Here is a tiny trained network, its code and every weight. The questions are about switching its units off for an input and a class, where a switched-off unit gives its printed mean instead of its output.

import numpy as np


def w(rows, s, z=0):
    codes = np.array(rows[::2]) - 128.0
    scale = np.full(codes.shape[1], s)
    scale[-1] = z or s
    return codes * scale


def f(y):
    return np.maximum(y, 0)


def log_softmax(a):
    a = a - a.max(-1, keepdims=True)
    return a - np.log(np.exp(a).sum(-1, keepdims=True))


def net(x, mask):
    res = np.array(x, float).reshape(1, 8) / 4 @ E
    y = f(res @ A[0][:, :-1].T + A[0][:, -1])
    res = res + np.where(mask, y, B[0][:, -1]) @ B[0][:, :-1]
    return log_softmax(res[-1] @ U[:, :-1].T + U[:, -1])


A, B = {}, {}
E = w([
[128,128,129,128],'x0',
[1,193,199,149],'x1',
[128,129,128,129],'x2',
[179,78,250,164],'x3',
[54,25,141,30],'x4',
[127,128,128,128],'x5',
[177,203,170,21],'x6',
[128,128,128,128],'x7',
],0.0097)
A[0] = w([
[195,81,217,160,76],'N1',
[160,192,134,84,99],'N2',
[103,165,36,126,5],'N3',
[194,109,87,102,48],'N4',
[62,63,99,193,60],'N5',
[61,86,66,43,112],'N6',
[174,187,146,103,44],'N7',
[40,211,169,153,102],'N8',
[30,169,183,123,94],'N9',
[207,88,41,125,117],'N10',
[173,173,178,34,74],'N11',
[162,227,127,214,36],'N12',
[215,47,46,84,69],'N13',
[108,71,110,221,109],'N14',
[158,187,175,67,86],'N15',
[139,70,208,129,76],'N16',
[41,178,155,157,100],'N17',
[139,173,155,49,90],'N18',
[71,38,112,138,102],'N19',
[85,21,178,53,46],'N20',
[89,66,105,212,71],'N21',
[89,69,126,122,111],'N22',
[86,129,53,75,104],'N23',
[146,69,206,134,87],'N24',
[64,27,136,60,9],'N25',
[131,185,74,147,127],'N26',
[129,139,167,23,96],'N27',
[117,161,168,36,120],'N28',
[136,92,184,147,88],'N29',
[81,160,25,85,42],'N30',
[122,134,66,108,119],'N31',
[169,184,105,254,94],'N32',
[91,81,101,179,87],'N33',
[244,89,97,126,105],'N34',
],0.011,0.003)
B[0] = w([
[118,191,148,228,240],'N1',
[145,95,82,116,190],'N2',
[129,167,143,196,196],'N3',
[87,81,160,113,192],'N4',
[153,79,47,134,214],'N5',
[145,211,162,127,238],'N6',
[165,119,84,116,182],'N7',
[73,64,175,122,247],'N8',
[71,71,166,134,237],'N9',
[73,87,188,115,234],'N10',
[139,109,82,148,218],'N11',
[135,165,172,34,244],'N12',
[61,75,174,132,254],'N13',
[163,101,69,131,216],'N14',
[143,104,68,146,204],'N15',
[141,166,145,199,212],'N16',
[81,77,163,119,227],'N17',
[160,75,65,161,196],'N18',
[156,129,97,89,215],'N19',
[145,203,173,71,247],'N20',
[154,102,60,130,211],'N21',
[156,155,106,77,186],'N22',
[130,171,151,196,206],'N23',
[116,167,131,199,214],'N24',
[158,174,137,25,237],'N25',
[152,185,161,160,192],'N26',
[180,102,69,126,212],'N27',
[154,87,86,116,208],'N28',
[132,159,137,189,186],'N29',
[137,160,152,235,218],'N30',
[116,150,130,169,178],'N31',
[185,173,106,2,254],'N32',
[150,101,79,140,188],'N33',
[69,102,172,106,242],'N34',
],0.01,0.0097)
U = w([
[157,198,157,20,253],'0',
[21,11,206,116,74],'1',
[181,55,23,136,78],'2',
[124,221,172,242,76],'3',
],0.012,0.0071)

Each question gives the input, the list of numbers given to net, and the class t.
The units are the neurons (one row each of A and B). Each row of codes is followed by its name. A weight is (code - 128) times the scale printed after its matrix; where a second scale follows, it is the last column's (A, B and U).
mask holds one flag per neuron, in row order. A switched-off neuron (its flag False) gives its mean, the last column of its row in B, instead of its output. The means were averaged over made-up inputs and are rounded, as every weight is.
A unit's drop is (log p(t) with every unit on - log p(t) with that unit switched off) / (log p(t) with every unit on - log p(t) with every unit switched off).
The circuit of an input: a set's keep is (log p(t) with only the set's units on - log p(t) with every unit switched off) / (log p(t) with every unit on - log p(t) with every unit switched off). Starting from the 12 units with the biggest drops (on a tie, the unit counted first), units are removed one at a time, each time the one whose removal leaves the highest keep (on an exact tie, the one counted first), for as long as the keep stays at least 0.8.
units of the circuit, in order: the units of the circuit, biggest drop first
most important unit: the unit with the biggest drop
k most important neurons: the k neurons with the biggest drops, biggest first
drop when u is switched off: that unit's drop, to one decimal
input [6,2,3,6,7,8,4,-2], class 0: units of the circuit, in order => [N20]
input [0,-7,5,1,-8,8,-7,6], class 0: 2 most important neurons => [N32 N12]
input [-7,6,-4,-6,-2,-7,5,-4], class 1: 3 most important neurons => [N8 N9 N17]
input [-5,-8,-5,-4,-7,8,-1,-5], class 1: 2 most important neurons => [N10 N13]
input [-5,-8,-1,8,-3,-7,8,1], class 1: 2 most important neurons => [N34 N13]
input [4,-6,-2,3,8,5,-8,5], class 0: 3 most important neurons => [N20 N25 N6]
input [4,7,-4,-8,-1,7,1,4], class 3: 3 most important neurons => [N30 N3 N23]
input [2,-6,8,-6,5,-2,-1,5], class 1: 2 most important neurons => [N13 N10]
input [6,2,4,-6,0,8,-7,-6], class 2: 2 most important neurons => [N5 N21]
input [3,6,-5,-5,-6,-6,1,2], class 0: 3 most important neurons => [N32 N12 N13]
input [6,-6,0,2,7,-4,-7,-5], class 0: 2 most important neurons => [N20 N25]
input [2,8,-7,8,-6,6,8,5], class 1: 4 most important neurons => [N8 N9 N17 N12]
input [0,-4,6,4,-1,2,-3,-5], class 1: 3 most important neurons => [N34 N6 N30]
input [-7,-8,0,5,5,3,2,6], class 1: most important unit => N13
input [8,0,-6,4,7,2,-5,2], class 0: drop when N30 is switched off => 0.0
input [-2,-5,1,-7,1,2,-2,6], class 3: drop when N30 is switched off => 0.1
input [2,-8,1,2,1,-8,-8,-2], class 1: drop when N34 is switched off => 0.7
